Below are the code and all the weights of a small trained network. Each question names an input and a class and asks about switching units off, where a switched-off unit gives its printed mean instead of its output.

import numpy as np


def w(rows, s, z=0):
    codes = np.array(rows[::2]) - 128.0
    scale = np.full(codes.shape[1], s)
    scale[-1] = z or s
    return codes * scale


def f(y):
    return y / 2 * (1 + np.tanh(0.7978845608 * (y + 0.044715 * y**3)))


def log_softmax(a):
    a = a - a.max(-1, keepdims=True)
    return a - np.log(np.exp(a).sum(-1, keepdims=True))


def net(x, mask):
    res = np.array(x, float).reshape(1, 7) / 4 @ E
    y = f(res @ A[0][:, :-1].T + A[0][:, -1])
    res = res + np.where(mask, y, B[0][:, -1]) @ B[0][:, :-1]
    return log_softmax(res[-1] @ U[:, :-1].T + U[:, -1])


A, B = {}, {}
E = w([
[97,145,209,204],'x0',
[148,56,139,116],'x1',
[130,116,130,125],'x2',
[248,254,180,201],'x3',
[151,106,88,252],'x4',
[122,143,123,127],'x5',
[129,133,126,130],'x6',
],0.0074)
A[0] = w([
[136,125,94,190,104],'neuron 0',
[109,152,126,130,218],'neuron 1',
[106,107,100,151,55],'neuron 2',
[154,136,150,95,33],'neuron 3',
[150,157,108,68,166],'neuron 4',
[104,96,128,68,22],'neuron 5',
[166,167,127,145,168],'neuron 6',
[84,102,114,128,97],'neuron 7',
[134,138,179,64,145],'neuron 8',
[60,117,88,124,92],'neuron 9',
[146,100,97,189,95],'neuron 10',
[96,109,122,110,62],'neuron 11',
[81,161,202,81,109],'neuron 12',
[68,94,138,112,84],'neuron 13',
[189,123,106,88,105],'neuron 14',
[142,159,159,33,76],'neuron 15',
[132,143,78,110,179],'neuron 16',
[131,126,161,100,115],'neuron 17',
[114,148,117,127,224],'neuron 18',
[48,134,90,133,58],'neuron 19',
[142,143,54,125,149],'neuron 20',
[126,134,92,110,59],'neuron 21',
[159,123,82,89,137],'neuron 22',
[186,153,165,101,50],'neuron 23',
[209,136,153,127,88],'neuron 24',
[58,93,110,108,63],'neuron 25',
[127,121,100,159,62],'neuron 26',
[170,120,123,155,77],'neuron 27',
[192,120,116,108,42],'neuron 28',
[70,139,143,250,200],'neuron 29',
[108,146,139,91,2],'neuron 30',
[116,131,166,79,25],'neuron 31',
[154,138,102,68,183],'neuron 32',
[67,86,70,110,128],'neuron 33',
],0.013,0.0027)
B[0] = w([
[100,108,73,157,177],'neuron 0',
[145,132,188,150,153],'neuron 1',
[80,125,80,110,142],'neuron 2',
[128,150,53,99,132],'neuron 3',
[114,69,125,156,182],'neuron 4',
[152,117,108,114,202],'neuron 5',
[176,138,179,66,200],'neuron 6',
[151,197,125,92,177],'neuron 7',
[58,78,50,216,188],'neuron 8',
[206,165,145,62,199],'neuron 9',
[71,122,50,172,179],'neuron 10',
[175,154,116,120,162],'neuron 11',
[39,82,111,177,195],'neuron 12',
[166,161,98,91,203],'neuron 13',
[180,117,178,99,161],'neuron 14',
[55,127,78,189,206],'neuron 15',
[103,74,218,152,161],'neuron 16',
[107,86,66,164,142],'neuron 17',
[123,65,233,137,152],'neuron 18',
[176,164,148,90,180],'neuron 19',
[64,51,164,184,164],'neuron 20',
[149,113,170,96,135],'neuron 21',
[167,63,160,160,173],'neuron 22',
[180,165,86,100,175],'neuron 23',
[192,167,89,2,194],'neuron 24',
[178,171,95,63,225],'neuron 25',
[91,138,91,163,134],'neuron 26',
[127,148,46,94,155],'neuron 27',
[162,104,157,65,143],'neuron 28',
[153,73,155,154,251],'neuron 29',
[90,123,68,121,136],'neuron 30',
[108,119,59,168,153],'neuron 31',
[116,73,153,166,189],'neuron 32',
[158,155,169,82,255],'neuron 33',
],0.0062,0.0069)
U = w([
[146,250,166,14,50],'0',
[97,45,255,127,250],'1',
[51,84,96,168,81],'2',
],0.0079,0.0025)

Each question gives the input, the list of numbers given to net, and the class t.
The units are the neurons (one row each of A and B). Each row of codes is followed by its name. A weight is (code - 128) times the scale printed after its matrix; where a second scale follows, it is the last column's (A, B and U).
mask holds one flag per neuron, in row order. A switched-off neuron (its flag False) gives its mean, the last column of its row in B, instead of its output. The means were averaged over made-up inputs and are rounded, as every weight is.
A unit's drop is (log p(t) with every unit on - log p(t) with that unit switched off) / (log p(t) with every unit on - log p(t) with every unit switched off).
The circuit of an input: a set's keep is (log p(t) with only the set's units on - log p(t) with every unit switched off) / (log p(t) with every unit on - log p(t) with every unit switched off). Starting from the 12 units with the biggest drops (on a tie, the unit counted first), units are removed one at a time, each time the one whose removal leaves the highest keep (on an exact tie, the one counted first), for as long as the keep stays at least 0.8.
units of the circuit, in order: the units of the circuit, biggest drop first
top k neurons: the k neurons with the biggest drops, biggest first
drop of u: that unit's drop, to one decimal
input [-5,2,-1,-8,-4,5,6], class 0: units of the circuit, in order	[neuron 25]
input [-3,-7,1,-4,-6,4,-3], class 2: units of the circuit, in order	[neuron 15; neuron 8]
input [-5,6,3,-6,-1,0,0], class 0: units of the circuit, in order	[neuron 25; neuron 33]
input [-8,-6,-4,6,8,-5,1], class 1: top 4 neurons	[neuron 20; neuron 6; neuron 16; neuron 25]
input [7,-8,4,4,-4,-3,7], class 1: units of the circuit, in order	[neuron 12; neuron 29]
input [2,5,-6,-6,-7,-4,-3], class 2: top 4 neurons	[neuron 8; neuron 12; neuron 15; neuron 31]
input [2,-8,-8,-5,-8,5,2], class 2: top 3 neurons	[neuron 12; neuron 8; neuron 15]
input [6,7,2,4,8,-4,-2], class 2: top 3 neurons	[neuron 10; neuron 0; neuron 27]
input [3,-5,-1,-7,-6,-2,7], class 0: top 2 neurons	[neuron 25; neuron 9]
input [-7,-8,6,3,-2,-1,-4], class 1: drop of neuron 24	0.0
input [-5,-4,7,4,0,1,-4], class 1: drop of neuron 4	0.1
input [-8,1,8,-4,3,-8,8], class 1: drop of neuron 20	0.3
input [0,8,-5,-4,-7,-2,-3], class 2: top 2 neurons	[neuron 8; neuron 15]
